Here is a tiny trained network, its code and every weight. The questions are about switching its units off for an input and a class, where a switched-off unit gives its printed mean instead of its output.

import numpy as np


def w(rows, s, z=0):
    codes = np.array(rows[::2]) - 128.0
    scale = np.full(codes.shape[1], s)
    scale[-1] = z or s
    return codes * scale


def norm(h):
    return h / np.sqrt((h * h).mean(-1, keepdims=True) + 1e-5)


def f(y):
    return np.maximum(y, 0)


def log_softmax(a):
    a = a - a.max(-1, keepdims=True)
    return a - np.log(np.exp(a).sum(-1, keepdims=True))


def net(x, mask):
    res = np.array(x, float).reshape(1, 2) / 4 @ E
    u = 0
    for l in range(3):
        y = f(norm(res) @ A[l][:, :-1].T + A[l][:, -1])
        res = res + np.where(mask[u : u + 9], y, B[l][:, -1]) @ B[l][:, :-1]
        u += 9
    return log_softmax(norm(res)[-1] @ U[:, :-1].T + U[:, -1])


A, B = {}, {}
E = w([
[146,89,103,154,248,122,17,109,38],'x0',
[6,43,24,74,124,87,177,136,86],'x1',
],0.011)
A[0] = w([
[207,158,118,121,91,185,96,71,154,107],'0.n1',
[121,144,151,109,30,122,178,114,109,120],'0.n2',
[194,96,71,94,103,161,109,199,127,50],'0.n3',
[149,38,110,147,255,69,102,48,150,100],'0.n4',
[83,134,119,118,119,155,60,126,196,50],'0.n5',
[93,10,141,87,102,103,83,58,116,189],'0.n6',
[106,164,119,110,96,102,84,156,102,4],'0.n7',
[152,141,167,174,125,162,131,168,83,171],'0.n8',
[115,130,52,86,116,174,126,127,149,80],'0.n9',
],0.0079,0.0035)
B[0] = w([
[98,111,29,170,128,103,119,220,102,206],'0.n1',
[156,111,63,66,206,238,18,91,165,231],'0.n2',
[140,135,187,98,124,101,129,82,94,128],'0.n3',
[126,130,131,43,133,123,120,149,216,254],'0.n4',
[118,167,165,62,112,124,149,118,76,128],'0.n5',
[132,152,204,223,75,181,139,121,100,238],'0.n6',
[172,139,117,94,111,137,144,157,115,128],'0.n7',
[2,113,80,137,102,74,110,213,80,189],'0.n8',
[94,200,178,220,126,147,105,157,112,172],'0.n9',
],0.0075,0.0067)
A[1] = w([
[130,85,131,81,199,81,135,78,110,90],'1.n1',
[172,152,193,200,124,168,89,50,119,149],'1.n2',
[107,140,248,118,93,108,122,140,153,140],'1.n3',
[212,173,181,166,119,101,96,132,146,106],'1.n4',
[154,146,156,101,101,133,183,114,212,37],'1.n5',
[119,117,172,188,148,186,59,60,141,133],'1.n6',
[189,171,164,163,163,121,152,157,112,101],'1.n7',
[152,123,156,98,209,97,109,74,52,53],'1.n8',
[44,108,105,109,125,54,170,69,85,3],'1.n9',
],0.011,0.0042)
B[1] = w([
[170,195,142,126,93,201,105,79,193,192],'1.n1',
[1,145,37,132,164,61,103,207,130,193],'1.n2',
[75,115,39,154,140,116,87,173,145,178],'1.n3',
[136,147,163,178,93,206,190,66,43,229],'1.n4',
[162,113,122,37,148,56,138,140,151,221],'1.n5',
[160,118,99,168,156,34,107,179,128,255],'1.n6',
[101,132,128,208,94,148,118,71,160,189],'1.n7',
[189,67,167,24,108,91,102,105,177,211],'1.n8',
[156,156,159,217,95,145,152,113,84,215],'1.n9',
],0.0091,0.005)
A[2] = w([
[174,117,188,188,171,134,97,124,145,150],'2.n1',
[158,107,143,149,131,86,94,140,84,68],'2.n2',
[201,124,133,82,214,191,169,116,115,48],'2.n3',
[99,151,181,241,91,161,157,60,66,97],'2.n4',
[107,11,116,153,111,163,180,96,62,109],'2.n5',
[211,31,219,111,185,102,73,90,53,61],'2.n6',
[146,182,178,38,77,145,226,92,208,65],'2.n7',
[144,125,65,95,130,188,72,159,145,180],'2.n8',
[64,66,162,139,100,146,167,100,53,4],'2.n9',
],0.011,0.0027)
B[2] = w([
[133,152,143,94,69,158,255,101,148,191],'2.n1',
[116,110,94,119,118,149,117,97,137,175],'2.n2',
[145,139,115,121,100,128,129,159,85,147],'2.n3',
[161,163,107,224,88,201,138,130,109,254],'2.n4',
[177,186,129,188,104,138,133,119,149,192],'2.n5',
[105,74,175,73,111,149,118,75,166,215],'2.n6',
[129,59,195,73,160,129,86,27,155,229],'2.n7',
[92,109,120,140,135,103,133,131,110,253],'2.n8',
[170,199,124,187,117,159,102,188,92,185],'2.n9',
],0.013,0.0087)
U = w([
[119,55,142,37,114,158,108,40,201,212],'0',
[170,200,105,249,73,203,144,116,132,193],'1',
[64,103,19,145,171,59,90,214,136,205],'2',
[175,163,112,92,159,122,144,160,110,35],'3',
[160,146,133,107,156,85,200,158,108,3],'4',
[174,176,133,101,179,94,146,153,115,43],'5',
[166,153,156,114,169,94,159,163,97,13],'6',
[180,139,126,106,179,91,209,159,91,42],'7',
],0.016,0.0055)

Each question gives the input, the list of numbers given to net, and the class t.
The units are the neurons (one row each of A and B). Each row of codes is followed by its name. A weight is (code - 128) times the scale printed after its matrix; where a second scale follows, it is the last column's (A, B and U).
mask holds one flag per neuron, layer by layer. A switched-off neuron (its flag False) gives its mean, the last column of its row in B, instead of its output. The means were averaged over made-up inputs and are rounded, as every weight is.
A unit's drop is (log p(t) with every unit on - log p(t) with that unit switched off) / (log p(t) with every unit on - log p(t) with every unit switched off).
most important unit: the unit with the biggest drop
k most important neurons: the k neurons with the biggest drops, biggest first
k most important neurons of layer l: the k neurons of layer l with the biggest drops, biggest first
drop of u: that unit's drop, to one decimal
input [-6,8], class 1: most important unit	0.n4
input [3,-2], class 2: 2 most important neurons	(0.n8; 0.n4)
input [-5,-5], class 0: 2 most important neurons	(0.n6; 1.n5)
input [5,6], class 1: 3 most important neurons	(0.n2; 0.n6; 1.n9)
input [3,-3], class 2: 2 most important neurons of layer 2	(2.n4; 2.n7)
input [7,7], class 0: 3 most important neurons	(1.n8; 0.n8; 2.n6)
input [-4,4], class 0: 4 most important neurons	(0.n8; 0.n2; 0.n1; 1.n4)
input [-4,-3], class 0: 2 most important neurons	(0.n6; 1.n6)
input [3,3], class 2: 2 most important neurons	(0.n6; 0.n2)
input [-2,3], class 2: 4 most important neurons	(0.n2; 1.n4; 1.n6; 0.n8)
input [-3,-3], class 2: 2 most important neurons	(0.n6; 2.n4)
input [-3,2], class 2: 2 most important neurons	(0.n2; 0.n4)
input [0,2], class 2: drop of 1.n5	0.0
input [6,-5], class 0: most important unit	0.n6
input [4,6], class 1: drop of 0.n2	0.3
input [0,-2], class 2: drop of 0.n6	0.1
